Here is a tiny trained network, its code and every weight. The questions are about switching its units off for an input and a target symbol, where a switched-off unit gives its printed mean instead of its output.

import numpy as np


def w(rows, s, z=0):
    codes = np.array(rows[::2]) - 128.0
    scale = np.full(codes.shape[1], s)
    scale[-1] = z or s
    return codes * scale


def f(y):
    return y / 2 * (1 + np.tanh(0.7978845608 * (y + 0.044715 * y**3)))


def softmax(a):
    e = np.exp(a - a.max(-1, keepdims=True))
    return e / e.sum(-1, keepdims=True)


def log_softmax(a):
    a = a - a.max(-1, keepdims=True)
    return a - np.log(np.exp(a).sum(-1, keepdims=True))


def net(x, mask):
    ids = ['αγζμξφω'.index(c) for c in x.split()]
    T = len(ids)
    res = E[ids] + P[:T]
    u = 0
    for l in range(2):
        r = res
        for j in range(3):
            rows = slice(3 * j, 3 * j + 3)
            q, k, v = (r @ M[l][rows].T for M in (Q, K, V))
            z = softmax(np.where(np.tri(T) > 0, q @ k.T / 3**0.5, -1e9)) @ v
            o = O[l][rows]
            res = res + np.where(mask[u + j], z, o[:, -1]) @ o[:, :-1]
        u += 3
        y = f(res @ A[l][:, :-1].T + A[l][:, -1])
        res = res + np.where(mask[u : u + 16], y, B[l][:, -1]) @ B[l][:, :-1]
        u += 16
    return log_softmax(res[-1] @ U[:, :-1].T + U[:, -1])


Q, K, V, O, A, B = {}, {}, {}, {}, {}, {}
E = w([
[159,201,127,184,99,166],'α',
[169,210,123,92,142,44],'γ',
[217,129,76,70,210,100],'ζ',
[182,101,5,60,9,105],'μ',
[187,107,124,138,144,139],'ξ',
[220,148,173,169,78,70],'φ',
[191,98,112,135,139,134],'ω',
],0.019)
P = w([
[131,109,168,13,111,148],'0',
[124,117,169,87,118,132],'1',
[127,118,161,121,120,119],'2',
[119,115,152,145,124,105],'3',
[117,114,143,162,128,94],'4',
[108,108,134,176,125,85],'5',
[102,105,127,187,127,78],'6',
[99,101,120,199,127,68],'7',
[93,88,108,204,124,58],'8',
[110,97,100,216,129,57],'9',
],0.011)
Q[0] = w([
[2,51,199,56,107,139],'0.h0',
[182,217,116,184,132,61],'0.h0',
[94,60,199,166,80,111],'0.h0',
[50,99,247,120,155,200],'0.h1',
[105,139,143,56,167,173],'0.h1',
[234,125,116,213,130,78],'0.h1',
[90,83,238,225,236,188],'0.h2',
[97,159,177,54,209,138],'0.h2',
[32,108,110,127,185,222],'0.h2',
],0.0073)
K[0] = w([
[136,184,176,34,151,255],'0.h0',
[111,50,94,127,64,66],'0.h0',
[164,73,124,45,141,193],'0.h0',
[155,96,157,98,134,162],'0.h1',
[163,154,145,23,118,205],'0.h1',
[111,138,27,214,122,87],'0.h1',
[165,98,167,59,133,189],'0.h2',
[158,189,223,93,37,151],'0.h2',
[63,181,144,10,115,164],'0.h2',
],0.0088)
V[0] = w([
[90,182,81,142,198,110],'0.h0',
[217,184,181,77,159,139],'0.h0',
[32,150,61,175,118,151],'0.h0',
[138,130,111,62,171,145],'0.h1',
[93,150,126,94,189,1],'0.h1',
[113,139,184,172,171,129],'0.h1',
[132,139,88,146,81,106],'0.h2',
[73,189,160,164,73,82],'0.h2',
[174,2,165,199,161,59],'0.h2',
],0.0085)
O[0] = w([
[145,117,120,151,120,97,9],'0.h0',
[168,108,103,90,174,195,166],'0.h0',
[68,118,73,133,128,106,12],'0.h0',
[2,70,123,88,88,123,123],'0.h1',
[129,155,156,126,44,184,189],'0.h1',
[203,86,139,9,36,125,3],'0.h1',
[131,193,134,93,61,95,203],'0.h2',
[187,114,157,160,103,75,107],'0.h2',
[31,70,228,48,119,170,200],'0.h2',
],0.0068,0.0063)
A[0] = w([
[85,101,121,158,120,75,42],'0.n0',
[103,130,195,100,190,119,8],'0.n1',
[162,193,144,83,63,176,115],'0.n2',
[134,141,174,133,137,66,70],'0.n3',
[63,146,129,120,164,36,49],'0.n4',
[120,123,165,254,44,131,79],'0.n5',
[82,189,132,92,160,249,116],'0.n6',
[91,48,140,116,164,163,29],'0.n7',
[88,83,73,208,169,77,98],'0.n8',
[41,20,175,205,224,136,73],'0.n9',
[20,93,122,157,75,240,31],'0.n10',
[90,46,151,104,197,122,35],'0.n11',
[151,186,198,228,32,196,245],'0.n12',
[118,122,51,110,209,146,137],'0.n13',
[145,100,53,40,81,93,129],'0.n14',
[31,120,51,65,158,176,2],'0.n15',
],0.0081,0.0025)
B[0] = w([
[79,157,59,167,138,167,128],'0.n0',
[144,60,123,127,85,82,143],'0.n1',
[50,131,42,100,139,119,202],'0.n2',
[125,151,162,120,37,35,163],'0.n3',
[195,253,157,65,14,116,144],'0.n4',
[155,230,83,204,145,97,191],'0.n5',
[197,158,64,174,252,117,154],'0.n6',
[134,120,221,189,22,149,137],'0.n7',
[135,34,155,178,200,57,146],'0.n8',
[97,99,187,89,121,137,161],'0.n9',
[132,95,107,55,231,197,131],'0.n10',
[93,157,43,203,82,30,145],'0.n11',
[39,86,25,46,80,237,253],'0.n12',
[161,92,149,26,203,136,167],'0.n13',
[118,126,77,171,147,32,220],'0.n14',
[207,177,73,113,42,127,149],'0.n15',
],0.0049,0.0067)
Q[1] = w([
[143,78,64,40,74,138],'1.h0',
[117,163,75,60,126,100],'1.h0',
[112,135,204,27,114,80],'1.h0',
[220,154,236,186,164,162],'1.h1',
[87,103,88,164,144,154],'1.h1',
[156,66,90,97,105,86],'1.h1',
[114,67,57,255,143,202],'1.h2',
[125,103,97,76,199,92],'1.h2',
[126,133,91,144,52,121],'1.h2',
],0.0083)
K[1] = w([
[53,156,152,169,222,66],'1.h0',
[131,153,133,242,105,92],'1.h0',
[57,65,112,64,79,166],'1.h0',
[192,112,134,28,162,188],'1.h1',
[164,62,196,247,254,26],'1.h1',
[17,138,203,167,174,138],'1.h1',
[57,36,89,254,131,191],'1.h2',
[246,106,70,177,195,113],'1.h2',
[156,93,37,146,24,132],'1.h2',
],0.0083)
V[1] = w([
[110,45,97,182,64,180],'1.h0',
[141,111,66,97,90,151],'1.h0',
[181,177,158,148,48,123],'1.h0',
[135,195,250,97,144,70],'1.h1',
[89,183,92,157,142,223],'1.h1',
[164,146,92,122,117,83],'1.h1',
[151,118,159,55,226,157],'1.h2',
[119,138,42,149,160,155],'1.h2',
[64,108,144,2,149,160],'1.h2',
],0.0091)
O[1] = w([
[24,86,70,100,56,202,51],'1.h0',
[160,41,114,97,100,159,240],'1.h0',
[217,168,77,112,84,151,149],'1.h0',
[151,180,114,18,159,79,2],'1.h1',
[93,239,87,98,186,231,141],'1.h1',
[253,128,62,104,113,105,247],'1.h1',
[133,148,96,143,46,116,79],'1.h2',
[97,147,131,57,97,159,216],'1.h2',
[135,170,96,168,156,81,124],'1.h2',
],0.0077,0.0071)
A[1] = w([
[186,159,87,172,87,105,46],'1.n0',
[122,155,177,106,69,137,249],'1.n1',
[96,137,54,185,91,117,205],'1.n2',
[86,93,242,168,157,177,215],'1.n3',
[127,95,195,67,58,141,107],'1.n4',
[164,131,214,204,134,77,53],'1.n5',
[13,239,59,126,114,140,214],'1.n6',
[168,143,46,67,84,101,122],'1.n7',
[136,167,190,183,194,100,128],'1.n8',
[162,54,133,108,233,185,116],'1.n9',
[167,144,145,58,167,126,253],'1.n10',
[186,103,24,163,136,96,59],'1.n11',
[138,164,188,167,159,98,62],'1.n12',
[99,89,139,65,37,126,136],'1.n13',
[178,22,145,129,254,139,189],'1.n14',
[118,200,155,115,128,90,29],'1.n15',
],0.0097,0.0037)
B[1] = w([
[62,138,226,126,108,131,198],'1.n0',
[212,76,106,143,206,98,153],'1.n1',
[53,120,133,141,188,98,176],'1.n2',
[255,116,83,112,58,254,149],'1.n3',
[38,119,71,143,119,222,142],'1.n4',
[126,199,165,89,87,138,142],'1.n5',
[106,149,59,101,173,117,154],'1.n6',
[80,107,124,162,90,127,252],'1.n7',
[148,206,119,144,6,136,132],'1.n8',
[100,174,141,148,214,51,153],'1.n9',
[169,137,98,133,125,71,181],'1.n10',
[97,162,129,188,102,148,226],'1.n11',
[148,148,112,103,49,138,127],'1.n12',
[153,100,170,93,135,179,160],'1.n13',
[198,113,132,130,210,88,171],'1.n14',
[118,141,165,86,112,86,135],'1.n15',
],0.0077,0.015)
U = w([
[149,67,162,187,172,56,253],'α',
[166,30,114,70,51,151,234],'γ',
[48,55,199,254,86,101,13],'ζ',
[75,181,146,141,140,171,68],'μ',
[68,77,164,89,117,96,148],'ξ',
[69,85,164,102,117,91,93],'φ',
[109,178,174,129,32,85,17],'ω',
],0.0077,0.0031)

Each question gives the input, a string of symbols that net reads in full, and the target symbol t.
The units are the heads (3 rows each of Q, K, V and O) and the neurons (one row each of A and B). Each row of codes is followed by its name. A weight is (code - 128) times the scale printed after its matrix; where a second scale follows, it is the last column's (O, A, B and U).
mask holds one flag per unit, layer by layer, with each layer's heads first. A switched-off unit (its flag False) gives its mean, the last column of its rows in O or B, instead of its output. The means were averaged over made-up inputs and are rounded, as every weight is.
A unit's drop is (log p(t) with every unit on - log p(t) with that unit switched off) / (log p(t) with every unit on - log p(t) with every unit switched off).
The circuit of an input: a set's keep is (log p(t) with only the set's units on - log p(t) with every unit switched off) / (log p(t) with every unit on - log p(t) with every unit switched off). Starting from the 12 units with the biggest drops (on a tie, the unit counted first), units are removed one at a time, each time the one whose removal leaves the highest keep (on an exact tie, the one counted first), for as long as the keep stays at least 0.8.
units of the circuit, in order: the units of the circuit, biggest drop first
top k neurons: the k neurons with the biggest drops, biggest first
k most important neurons of layer l: the k neurons of layer l with the biggest drops, biggest first
heads that matter: for each layer, one digit per head in row order, 1 if its drop is at least 0.15 and else 0, layers parted by /
input ξ ζ γ ζ ζ μ γ ζ, target ζ: units of the circuit, in order : [1.h2; 0.h0; 1.n11]
input α ξ γ μ γ ζ γ φ γ, target γ: units of the circuit, in order : [0.h2; 0.h1; 1.h0; 1.n13]
input γ ξ γ γ α μ γ, target μ: units of the circuit, in order : [0.n12; 1.h1; 0.n14]
input μ ζ φ ζ γ ζ, target ω: heads that matter : 000 / 101
input ζ γ ζ, target ω: 3 most important neurons of layer 0 : [0.n13; 0.n6; 0.n8]
input γ μ ω, target α: top neuron : [0.n12]
input φ γ μ γ, target ζ: heads that matter : 011 / 111
input μ ξ γ μ μ, target ζ: top 2 neurons : [0.n14; 0.n13]
input ξ ζ μ μ γ, target ω: units of the circuit, in order : [0.n12; 0.n4; 1.n8]
input ω ζ γ φ γ μ ω, target γ: units of the circuit, in order : [1.n3; 0.h2; 0.n14; 0.n9]
input ζ α μ ξ μ ζ, target μ: 2 most important neurons of layer 0 : [0.n4; 0.n6]
input ω μ μ, target ζ: heads that matter : 000 / 010
input ζ μ μ μ ξ φ γ, target ω: heads that matter : 011 / 001
input γ φ ξ, target α: heads that matter : 000 / 000
input μ φ ξ μ α α, target μ: units of the circuit, in order : [0.n12; 1.n6]
input μ γ ω μ μ α ω μ, target μ: units of the circuit, in order : [1.h1; 1.n6]
input γ μ φ ξ μ α μ γ ξ μ, target ω: top 2 neurons : [0.n12; 0.n3]
input α ζ φ γ μ ζ, target γ: units of the circuit, in order : [1.h2; 0.h2]
input μ μ ζ φ ζ, target γ: units of the circuit, in order : [1.h2; 0.h2; 1.h0; 0.n2]
input γ α ξ μ γ μ μ μ γ, target ζ: top neuron : [0.n0]
input ξ ζ ζ ζ α ζ, target μ: units of the circuit, in order : [1.h1]
input φ ζ ζ α μ ω μ, target ξ: top 2 neurons : [0.n11; 1.n3]
input μ ζ ζ γ ζ μ, target α: units of the circuit, in order : [1.h0; 1.h2]
input μ ζ μ γ α ω γ, target μ: units of the circuit, in order : [0.h1; 1.h1; 0.n12]
input μ α γ γ γ ξ α, target ω: heads that matter : 001 / 110
input γ φ ω, target α: 2 most important neurons of layer 0 : [0.n6; 0.n3]
input μ ω α ζ α, target α: 2 most important neurons of layer 0 : [0.n12; 0.n13]
